Here is a tiny trained network, its code and every weight. The questions are about switching its units off for an input and a target symbol, where a switched-off unit gives its printed mean instead of its output.

import numpy as np


def w(rows, s, z=0):
    codes = np.array(rows[::2]) - 128.0
    scale = np.full(codes.shape[1], s)
    scale[-1] = z or s
    return codes * scale


def f(y):
    return y / 2 * (1 + np.tanh(0.7978845608 * (y + 0.044715 * y**3)))


def softmax(a):
    e = np.exp(a - a.max(-1, keepdims=True))
    return e / e.sum(-1, keepdims=True)


def log_softmax(a):
    a = a - a.max(-1, keepdims=True)
    return a - np.log(np.exp(a).sum(-1, keepdims=True))


def net(x, mask):
    ids = ['αβγδζηξπτφψω'.index(c) for c in x.split()]
    T = len(ids)
    res = E[ids] + P[:T]
    u = 0
    for l in range(3):
        q, k, v = (res @ M[l].T for M in (Q, K, V))
        z = softmax(np.where(np.tri(T) > 0, q @ k.T / 3**0.5, -1e9)) @ v
        res = res + np.where(mask[u], z, O[l][:, -1]) @ O[l][:, :-1]
        u += 1
        y = f(res @ A[l][:, :-1].T + A[l][:, -1])
        res = res + np.where(mask[u : u + 4], y, B[l][:, -1]) @ B[l][:, :-1]
        u += 4
    return log_softmax(res[-1] @ U[:, :-1].T + U[:, -1])


Q, K, V, O, A, B = {}, {}, {}, {}, {}, {}
E = w([
[146,158,112,182,195],'α',
[210,130,99,174,203],'β',
[162,158,105,58,140],'γ',
[145,148,57,240,126],'δ',
[106,54,135,131,106],'ζ',
[48,154,195,139,245],'η',
[72,89,33,65,115],'ξ',
[119,163,177,33,90],'π',
[82,186,84,170,122],'τ',
[195,136,146,126,92],'φ',
[207,127,194,33,128],'ψ',
[155,183,172,167,87],'ω',
],0.012)
P = w([
[134,114,195,180,111],'0',
[125,120,197,199,106],'1',
[128,125,203,205,126],'2',
[130,143,198,206,131],'3',
[138,161,186,218,141],'4',
[136,182,174,209,150],'5',
[148,197,161,192,167],'6',
[158,210,148,189,170],'7',
[156,220,134,180,169],'8',
[168,231,136,176,173],'9',
[163,239,124,163,184],'10',
[162,241,125,157,168],'11',
[165,251,124,141,166],'12',
[164,252,114,133,161],'13',
],0.0023)
Q[0] = w([
[173,243,162,120,155],'0.h1',
[166,248,142,157,150],'0.h1',
[156,245,154,163,146],'0.h1',
],0.015)
K[0] = w([
[81,152,180,114,254],'0.h1',
[88,169,165,158,243],'0.h1',
[94,176,173,156,237],'0.h1',
],0.012)
V[0] = w([
[247,240,95,227,83],'0.h1',
[86,233,229,117,194],'0.h1',
[50,190,255,210,222],'0.h1',
],0.0038)
O[0] = w([
[18,221,195,226,219,156],'0.h1',
[99,5,192,159,98,208],'0.h1',
[137,24,156,202,113,252],'0.h1',
],0.0033,0.0029)
A[0] = w([
[176,8,119,112,69,224],'0.n1',
[178,173,133,195,103,171],'0.n2',
[111,207,136,70,85,229],'0.n3',
[2,114,106,145,231,254],'0.n4',
],0.0088,0.0048)
B[0] = w([
[147,65,53,103,81,217],'0.n1',
[165,187,102,189,81,255],'0.n2',
[111,171,173,14,36,220],'0.n3',
[1,107,76,121,248,255],'0.n4',
],0.0076,0.004)
Q[1] = w([
[164,181,111,78,112],'1.h1',
[95,191,2,254,134],'1.h1',
[104,11,106,108,176],'1.h1',
],0.0065)
K[1] = w([
[248,206,254,145,15],'1.h1',
[110,177,86,235,157],'1.h1',
[128,57,39,95,137],'1.h1',
],0.0073)
V[1] = w([
[183,112,166,77,36],'1.h1',
[168,222,255,135,96],'1.h1',
[16,52,135,50,223],'1.h1',
],0.0058)
O[1] = w([
[230,100,171,74,29,4],'1.h1',
[241,231,139,77,105,107],'1.h1',
[3,100,178,107,206,146],'1.h1',
],0.0038,0.0023)
A[1] = w([
[115,194,255,136,108,158],'1.n1',
[97,32,42,110,109,213],'1.n2',
[188,60,169,63,56,251],'1.n3',
[81,35,83,72,102,243],'1.n4',
],0.0075,0.0031)
B[1] = w([
[37,255,245,143,91,202],'1.n1',
[6,85,185,138,12,251],'1.n2',
[195,213,202,178,200,213],'1.n3',
[3,19,168,100,47,254],'1.n4',
],0.0048,0.0077)
Q[2] = w([
[149,235,33,109,149],'2.h1',
[91,126,65,62,124],'2.h1',
[150,106,210,254,128],'2.h1',
],0.0056)
K[2] = w([
[122,116,93,89,105],'2.h1',
[89,115,149,97,157],'2.h1',
[170,160,104,250,110],'2.h1',
],0.013)
V[2] = w([
[125,144,27,45,38],'2.h1',
[146,137,182,254,111],'2.h1',
[46,133,161,24,111],'2.h1',
],0.0044)
O[2] = w([
[48,148,136,2,194,47],'2.h1',
[123,116,167,187,133,255],'2.h1',
[115,195,81,109,123,238],'2.h1',
],0.0066,0.0042)
A[2] = w([
[83,38,118,133,104,41],'2.n1',
[110,128,157,162,64,249],'2.n2',
[187,136,156,127,255,252],'2.n3',
[225,166,80,185,132,155],'2.n4',
],0.0085,0.0019)
B[2] = w([
[182,124,153,101,129,250],'2.n1',
[125,134,163,160,113,233],'2.n2',
[222,91,148,80,253,142],'2.n3',
[137,70,46,111,66,210],'2.n4',
],0.012,0.013)
U = w([
[142,170,140,154,223,196],'α',
[181,62,65,102,184,104],'β',
[161,197,97,73,168,255],'γ',
[85,82,2,203,110,90],'δ',
[118,73,217,138,136,128],'ζ',
[78,164,147,146,178,75],'η',
[95,137,69,54,113,154],'ξ',
[121,211,214,93,162,57],'π',
[51,243,71,166,169,169],'τ',
[210,60,31,87,67,43],'φ',
[201,126,177,73,170,71],'ψ',
[101,184,132,192,61,179],'ω',
],0.0075,0.0049)

Each question gives the input, a string of symbols that net reads in full, and the target symbol t.
The units are the heads (3 rows each of Q, K, V and O) and the neurons (one row each of A and B). Each row of codes is followed by its name. A weight is (code - 128) times the scale printed after its matrix; where a second scale follows, it is the last column's (O, A, B and U).
mask holds one flag per unit, layer by layer, with each layer's heads first. A switched-off unit (its flag False) gives its mean, the last column of its rows in O or B, instead of its output. The means were averaged over made-up inputs and are rounded, as every weight is.
A unit's drop is (log p(t) with every unit on - log p(t) with that unit switched off) / (log p(t) with every unit on - log p(t) with every unit switched off).
unit that matters most: the unit with the biggest drop
k most important neurons: the k neurons with the biggest drops, biggest first
k most important neurons of layer l: the k neurons of layer l with the biggest drops, biggest first
input β π π η ω ζ α, target ζ: 3 most important neurons of layer 0 => 0.n4, 0.n3, 0.n2
input ω η ξ, target ζ: unit that matters most => 2.n1
input ξ ω ξ ω η ω β π ω ξ γ, target ζ: 3 most important neurons => 1.n3, 0.n2, 2.n4
input ω ξ η ω ω ξ ω ζ φ, target ζ: 3 most important neurons => 0.n1, 0.n3, 2.n4
input β ξ ω β ω ω ξ ξ δ η γ α, target ζ: 3 most important neurons of layer 0 => 0.n4, 0.n2, 0.n3
input η ξ π ω τ, target ζ: 4 most important neurons => 2.n1, 2.n4, 0.n4, 1.n2
input ξ η δ, target ζ: 3 most important neurons of layer 2 => 2.n1, 2.n4, 2.n2
input π ξ α ξ φ, target φ: 4 most important neurons => 0.n4, 1.n2, 2.n4, 1.n4
input ξ ζ ω ω δ ω ζ φ, target φ: 3 most important neurons => 2.n4, 0.n4, 1.n2
input δ ω ζ η ζ ζ ζ ω ξ ξ α ω ω, target φ: 3 most important neurons => 0.n4, 1.n2, 1.n4
input ξ η η η ω ω ω ω ω δ, target ζ: 2 most important neurons of layer 0 => 0.n4, 0.n1
input ζ ω ω α ζ η α ω τ, target ζ: 3 most important neurons of layer 0 => 0.n4, 0.n3, 0.n2
input ζ β η ω φ, target ζ: 2 most important neurons => 0.n1, 2.n4
input δ ω δ η ω α ξ ω, target δ: unit that matters most => 0.h1
input ω ω τ ω ω ω φ η ξ, target ζ: 3 most important neurons => 0.n4, 2.n1, 1.n4
input ω ξ ω ξ ζ ω ζ τ β, target β: 4 most important neurons => 2.n3, 1.n2, 1.n4, 1.n1
input ω ω η ξ δ ξ ω ω β ω ψ, target ζ: 2 most important neurons => 0.n1, 0.n2
input ω ω δ ζ, target ζ: 2 most important neurons of layer 2 => 2.n1, 2.n4
input ω δ β τ δ, target δ: 2 most important neurons of layer 0 => 0.n2, 0.n3
input ξ ω ζ, target ζ: unit that matters most => 1.h1
input ζ ω η ξ ζ β, target ζ: 2 most important neurons of layer 0 => 0.n4, 0.n1
